Here is a tiny trained network, its code and every weight. The questions are about switching its units off for an input and a class, where a switched-off unit gives its printed mean instead of its output.

import numpy as np


def w(rows, s, z=0):
    codes = np.array(rows[::2]) - 128.0
    scale = np.full(codes.shape[1], s)
    scale[-1] = z or s
    return codes * scale


def norm(h):
    return h / np.sqrt((h * h).mean(-1, keepdims=True) + 1e-5)


def f(y):
    return y / 2 * (1 + np.tanh(0.7978845608 * (y + 0.044715 * y**3)))


def log_softmax(a):
    a = a - a.max(-1, keepdims=True)
    return a - np.log(np.exp(a).sum(-1, keepdims=True))


def net(x, mask):
    res = np.array(x, float).reshape(1, 5) / 4 @ E
    u = 0
    for l in range(3):
        y = f(norm(res) @ A[l][:, :-1].T + A[l][:, -1])
        res = res + np.where(mask[u : u + 3], y, B[l][:, -1]) @ B[l][:, :-1]
        u += 3
    return log_softmax(norm(res)[-1] @ U[:, :-1].T + U[:, -1])


A, B = {}, {}
E = w([
[138,107,196,145,117,105,196,141,95,175,155,116],'x0',
[165,126,205,68,56,138,57,155,150,161,132,128],'x1',
[115,255,144,76,117,150,152,125,125,105,143,60],'x2',
[192,157,76,103,87,93,167,162,171,145,93,147],'x3',
[100,131,55,77,48,119,157,132,79,52,217,118],'x4',
],0.0084)
A[0] = w([
[134,32,140,190,117,100,109,176,142,103,112,220,2],'0.n1',
[122,129,194,178,23,108,2,198,189,128,166,153,94],'0.n2',
[5,94,173,159,143,197,67,81,121,149,198,87,36],'0.n3',
],0.0062,0.0039)
B[0] = w([
[74,117,143,49,119,149,141,138,222,64,155,72,201],'0.n1',
[98,152,119,140,95,151,44,95,65,158,223,84,251],'0.n2',
[194,133,109,115,101,123,176,196,247,187,166,191,229],'0.n3',
],0.013,0.0034)
A[1] = w([
[63,3,111,113,66,159,123,174,115,116,127,138,12],'1.n1',
[71,62,145,130,34,112,115,176,146,133,203,149,252],'1.n2',
[120,125,35,157,208,192,93,115,105,67,87,138,72],'1.n3',
],0.0067,0.0047)
B[1] = w([
[130,135,114,41,246,121,162,152,98,124,208,76,143],'1.n1',
[122,137,115,167,94,146,167,138,95,90,49,145,255],'1.n2',
[202,84,150,167,132,183,79,149,80,101,146,114,158],'1.n3',
],0.013,0.0083)
A[2] = w([
[127,104,2,215,220,59,170,58,154,145,168,150,117],'2.n1',
[105,165,239,122,182,141,81,9,213,142,33,156,125],'2.n2',
[71,15,108,128,167,48,36,153,137,124,163,95,253],'2.n3',
],0.0067,0.002)
B[2] = w([
[77,107,146,189,78,133,88,63,124,244,127,99,218],'2.n1',
[108,191,76,70,117,141,193,90,110,68,108,225,255],'2.n2',
[141,255,115,82,142,173,183,27,111,144,45,72,169],'2.n3',
],0.011,0.0041)
U = w([
[61,118,172,202,125,166,23,31,50,221,186,27,204],'0',
[88,157,91,104,143,117,165,85,93,53,90,203,196],'1',
[125,142,126,162,137,170,142,162,130,99,61,118,245],'2',
[54,179,150,3,199,163,186,107,197,31,156,56,88],'3',
[141,112,68,154,59,62,137,205,230,161,97,194,133],'4',
[150,60,201,155,157,123,65,188,150,109,130,119,14],'5',
[192,47,205,92,231,5,16,254,229,139,206,69,2],'6',
],0.0077,0.0056)

Each question gives the input, the list of numbers given to net, and the class t.
The units are the neurons (one row each of A and B). Each row of codes is followed by its name. A weight is (code - 128) times the scale printed after its matrix; where a second scale follows, it is the last column's (A, B and U).
mask holds one flag per neuron, layer by layer. A switched-off neuron (its flag False) gives its mean, the last column of its row in B, instead of its output. The means were averaged over made-up inputs and are rounded, as every weight is.
A unit's drop is (log p(t) with every unit on - log p(t) with that unit switched off) / (log p(t) with every unit on - log p(t) with every unit switched off).
The circuit of an input: a set's keep is (log p(t) with only the set's units on - log p(t) with every unit switched off) / (log p(t) with every unit on - log p(t) with every unit switched off). Starting from all 9 units, units are removed one at a time, each time the one whose removal leaves the highest keep (on an exact tie, the one counted first), for as long as the keep stays at least 0.8.
units of the circuit, in order: the units of the circuit, biggest drop first
unit that matters most: the unit with the biggest drop
top k neurons: the k neurons with the biggest drops, biggest first
top k neurons in layer l: the k neurons of layer l with the biggest drops, biggest first
drop when u is switched off: that unit's drop, to one decimal
input [4,2,-7,4,-4], class 3: units of the circuit, in order -> 0.n1; 1.n1
input [4,-5,-3,-2,1], class 0: units of the circuit, in order -> 2.n1
input [5,8,-3,3,-2], class 0: top 2 neurons in layer 0 -> 0.n2; 0.n3
input [-6,6,-7,-6,-6], class 3: units of the circuit, in order -> 0.n1; 2.n3
input [-4,-2,-7,7,1], class 3: units of the circuit, in order -> 0.n1; 1.n1
input [0,6,1,8,-8], class 1: top 2 neurons in layer 2 -> 2.n2; 2.n1
input [0,-8,8,5,4], class 0: top 2 neurons -> 1.n2; 2.n1
input [-5,-8,8,-3,-1], class 0: top 3 neurons -> 1.n2; 2.n2; 0.n1
input [-5,-6,-8,-5,5], class 3: top 4 neurons -> 0.n1; 1.n1; 2.n3; 0.n2
input [-1,7,7,-2,7], class 0: top 2 neurons -> 2.n2; 0.n2
input [1,4,-7,-5,-7], class 1: top 3 neurons -> 2.n2; 1.n2; 1.n3
input [7,-1,-8,-6,-2], class 3: top 2 neurons -> 0.n1; 1.n1
input [7,3,6,-6,4], class 2: units of the circuit, in order -> 1.n2; 0.n3
input [-4,-1,-7,-5,2], class 3: unit that matters most -> 0.n1
input [3,-4,-5,-6,-8], class 1: top 2 neurons -> 2.n2; 0.n1
input [-5,-6,4,2,5], class 0: top 2 neurons -> 1.n2; 2.n2
input [-4,-5,-8,-3,-3], class 3: top 2 neurons in layer 0 -> 0.n1; 0.n2
input [-5,8,-8,6,3], class 0: top 2 neurons -> 0.n2; 2.n2
input [6,5,-5,-5,0], class 2: top 3 neurons -> 1.n2; 0.n3; 2.n1
input [2,-7,-8,6,3], class 3: top 3 neurons -> 0.n1; 1.n1; 0.n3
input [8,6,3,-6,-5], class 2: unit that matters most -> 0.n3
input [3,-7,4,7,1], class 0: units of the circuit, in order -> 2.n1; 1.n2
input [0,5,5,5,-8], class 1: top 2 neurons in layer 0 -> 0.n3; 0.n1
input [-3,0,-6,5,-2], class 3: top 2 neurons in layer 0 -> 0.n1; 0.n3
input [-6,-7,-5,-6,-2], class 0: top 2 neurons in layer 2 -> 2.n1; 2.n2
input [-7,7,-5,5,1], class 0: top 3 neurons -> 0.n2; 2.n2; 0.n3
input [-7,8,-3,0,5], class 0: top neuron -> 0.n2
input [-2,0,-3,-8,2], class 4: drop when 0.n2 is switched off -> 0.0
